Below are the code and all the weights of a small trained network. Each question names an input and a target symbol and asks about switching units off, where a switched-off unit gives its printed mean instead of its output.

import numpy as np


def w(rows, s, z=0):
    codes = np.array(rows[::2]) - 128.0
    scale = np.full(codes.shape[1], s)
    scale[-1] = z or s
    return codes * scale


def softmax(a):
    e = np.exp(a - a.max(-1, keepdims=True))
    return e / e.sum(-1, keepdims=True)


def log_softmax(a):
    a = a - a.max(-1, keepdims=True)
    return a - np.log(np.exp(a).sum(-1, keepdims=True))


def net(x, mask):
    ids = ['ΔΠΦΨαβεξ'.index(c) for c in x.split()]
    T = len(ids)
    res = E[ids] + P[:T]
    u = 0
    for l in range(2):
        r = res
        for j in range(3):
            rows = slice(3 * j, 3 * j + 3)
            q, k, v = (r @ M[l][rows].T for M in (Q, K, V))
            z = softmax(np.where(np.tri(T) > 0, q @ k.T / 3**0.5, -1e9)) @ v
            o = O[l][rows]
            res = res + np.where(mask[u + j], z, o[:, -1]) @ o[:, :-1]
        u += 3
    return log_softmax(res[-1] @ U[:, :-1].T + U[:, -1])


Q, K, V, O = {}, {}, {}, {}
E = w([
[148,177,198,115,51,95,28],'Δ',
[100,113,157,214,118,112,63],'Π',
[97,85,132,110,47,155,52],'Φ',
[113,113,143,163,96,55,124],'Ψ',
[76,113,203,41,35,56,134],'α',
[50,142,93,117,64,110,62],'β',
[144,76,81,2,51,158,122],'ε',
[68,184,87,151,140,184,133],'ξ',
],0.015)
P = w([
[75,133,63,79,178,69,127],'0',
[143,112,197,127,181,141,133],'1',
[160,208,144,166,54,156,155],'2',
[103,85,167,84,196,155,150],'3',
[156,209,136,162,37,159,172],'4',
[119,74,194,52,190,165,155],'5',
[167,168,115,207,69,156,225],'6',
[132,61,200,19,184,172,178],'7',
[157,180,97,210,83,150,254],'8',
[106,72,197,65,196,131,140],'9',
],0.0097)
Q[0] = w([
[125,131,161,180,17,128,113],'0.h1',
[130,154,132,80,179,133,169],'0.h1',
[169,126,154,109,124,143,178],'0.h1',
[146,146,142,184,64,107,146],'0.h2',
[190,142,100,134,40,107,80],'0.h2',
[212,178,81,184,74,153,254],'0.h2',
[50,175,69,87,32,168,186],'0.h3',
[67,88,201,67,100,160,110],'0.h3',
[157,170,131,153,103,233,51],'0.h3',
],0.008)
K[0] = w([
[154,219,111,36,202,193,124],'0.h1',
[142,120,180,50,56,132,66],'0.h1',
[148,122,94,189,114,111,136],'0.h1',
[75,194,157,108,64,68,211],'0.h2',
[128,101,182,52,93,163,205],'0.h2',
[113,162,150,165,155,113,253],'0.h2',
[158,81,130,40,112,100,205],'0.h3',
[100,64,227,85,73,158,107],'0.h3',
[214,167,107,49,105,168,58],'0.h3',
],0.0066)
V[0] = w([
[101,24,49,169,138,2,114],'0.h1',
[159,188,119,90,192,36,152],'0.h1',
[95,169,82,143,142,211,155],'0.h1',
[31,103,152,77,97,141,109],'0.h2',
[117,214,81,169,110,251,111],'0.h2',
[111,139,156,195,196,218,40],'0.h2',
[135,183,79,120,194,108,209],'0.h3',
[89,56,137,105,200,163,245],'0.h3',
[204,155,225,69,90,167,122],'0.h3',
],0.0075)
O[0] = w([
[111,95,173,75,129,237,33,108],'0.h1',
[132,87,57,253,51,175,25,97],'0.h1',
[126,224,129,183,182,125,171,105],'0.h1',
[97,96,117,121,192,137,219,255],'0.h2',
[207,199,124,139,158,98,116,89],'0.h2',
[184,167,144,130,196,8,47,58],'0.h2',
[153,131,135,155,42,240,78,13],'0.h3',
[248,117,177,165,175,177,114,60],'0.h3',
[181,69,75,180,139,41,234,223],'0.h3',
],0.0064,0.0063)
Q[1] = w([
[173,137,55,155,99,137,165],'1.h1',
[73,91,187,152,133,110,166],'1.h1',
[88,40,171,30,251,104,71],'1.h1',
[198,111,65,159,32,138,111],'1.h2',
[184,162,89,125,117,109,79],'1.h2',
[128,150,142,186,1,103,91],'1.h2',
[128,176,173,125,142,164,208],'1.h3',
[105,129,168,30,217,123,101],'1.h3',
[147,202,158,173,21,140,123],'1.h3',
],0.0097)
K[1] = w([
[171,109,83,89,146,136,229],'1.h1',
[94,102,184,60,152,77,177],'1.h1',
[15,100,146,119,23,75,15],'1.h1',
[183,66,160,173,119,72,211],'1.h2',
[201,113,118,135,236,129,143],'1.h2',
[148,108,100,86,106,137,255],'1.h2',
[148,160,86,159,20,172,178],'1.h3',
[114,141,81,46,83,134,53],'1.h3',
[149,168,135,175,54,44,254],'1.h3',
],0.0082)
V[1] = w([
[176,137,231,191,142,58,89],'1.h1',
[108,144,32,186,142,72,85],'1.h1',
[67,209,186,147,203,180,70],'1.h1',
[139,116,85,159,197,206,207],'1.h2',
[152,149,102,152,148,136,185],'1.h2',
[100,187,151,225,166,237,103],'1.h2',
[208,50,137,183,44,168,114],'1.h3',
[135,34,123,68,255,107,127],'1.h3',
[109,162,197,193,199,87,17],'1.h3',
],0.0075)
O[1] = w([
[42,103,141,83,140,128,146,7],'1.h1',
[153,72,123,124,192,156,135,97],'1.h1',
[111,105,51,142,154,123,235,84],'1.h1',
[162,110,97,127,98,149,177,83],'1.h2',
[116,106,183,148,75,180,131,75],'1.h2',
[125,39,152,113,63,116,110,56],'1.h2',
[86,131,112,88,115,67,46,58],'1.h3',
[123,254,178,135,57,165,171,113],'1.h3',
[180,138,107,39,122,172,153,26],'1.h3',
],0.0095,0.011)
U = w([
[15,86,131,162,113,147,161,111],'Δ',
[139,102,38,69,166,53,70,85],'Π',
[174,81,17,199,171,110,163,14],'Φ',
[114,37,127,109,149,165,101,251],'Ψ',
[110,107,178,93,254,180,88,189],'α',
[85,143,45,53,121,139,159,149],'β',
[122,177,137,101,127,182,188,63],'ε',
[242,143,80,137,103,109,78,186],'ξ',
],0.0054,0.003)

Each question gives the input, a string of symbols that net reads in full, and the target symbol t.
The units are the heads (3 rows each of Q, K, V and O). Each row of codes is followed by its name. A weight is (code - 128) times the scale printed after its matrix; where a second scale follows, it is the last column's (O and U).
mask holds one flag per head, layer by layer. A switched-off head (its flag False) gives its mean, the last column of its rows in O, instead of its output. The means were averaged over made-up inputs and are rounded, as every weight is.
A unit's drop is (log p(t) with every unit on - log p(t) with that unit switched off) / (log p(t) with every unit on - log p(t) with every unit switched off).
The circuit of an input: a set's keep is (log p(t) with only the set's units on - log p(t) with every unit switched off) / (log p(t) with every unit on - log p(t) with every unit switched off). Starting from all 6 units, units are removed one at a time, each time the one whose removal leaves the highest keep (on an exact tie, the one counted first), for as long as the keep stays at least 0.8.
units of the circuit, in order: the units of the circuit, biggest drop first
most important unit: the unit with the biggest drop
which heads matter: for each layer, one digit per head in row order, 1 if its drop is at least 0.15 and else 0, layers parted by /
input β Δ Φ Δ Ψ Φ Φ Φ, target Φ: most important unit	0.h3
input α ξ β α Δ ξ α α β, target Δ: which heads matter	011 / 101
input Ψ Δ ε ξ Δ Ψ Φ α ξ Ψ, target Π: which heads matter	111 / 011
input Δ α Φ, target Δ: units of the circuit, in order	[0.h2 1.h1]
input Φ Φ ξ Δ Ψ Φ Δ, target Φ: units of the circuit, in order	[0.h1 1.h1 1.h3]
input α β Δ Π, target ξ: units of the circuit, in order	[0.h2 1.h1]
input ε Δ Δ Φ Δ Π, target Δ: which heads matter	000 / 001
input Φ ε Ψ ξ, target ε: which heads matter	100 / 001
input Δ ξ Ψ ε ξ ξ ε Ψ, target α: units of the circuit, in order	[1.h1 1.h2 0.h3]
input Φ Δ Π Φ Ψ ε α Δ α, target Δ: units of the circuit, in order	[1.h3 0.h2]
input α ε Δ Π, target ξ: units of the circuit, in order	[1.h1 0.h2]
input Φ Π Ψ Δ, target ε: units of the circuit, in order	[1.h3 0.h1 0.h3]
input Π β α Δ Δ, target Δ: units of the circuit, in order	[0.h2 1.h3]
input β ε β Ψ Δ Φ α Φ, target Φ: units of the circuit, in order	[0.h3 1.h1]
input ξ ξ α Δ Δ, target Φ: most important unit	0.h1
input ξ ε Δ Δ Ψ Ψ β, target ξ: units of the circuit, in order	[0.h3 1.h1]
input Φ α Π, target Δ: which heads matter	010 / 100
input β Ψ Δ, target Π: which heads matter	111 / 001
input ε Π Φ β ξ Δ Δ Φ, target Δ: units of the circuit, in order	[1.h3 0.h2 0.h1]
input ξ Φ Δ ξ Π ξ Δ ξ Δ β, target Ψ: units of the circuit, in order	[0.h3 1.h2 1.h3 0.h1]
input ε ε Δ Φ Ψ, target ξ: units of the circuit, in order	[1.h1]
input Δ ξ Φ β α α Φ β, target α: which heads matter	101 / 110
input β β Δ α, target Φ: which heads matter	001 / 100
input ξ α Δ Δ Δ Δ, target Ψ: which heads matter	101 / 111
input Φ ξ Δ Δ Π α β Δ Ψ, target Δ: which heads matter	011 / 100
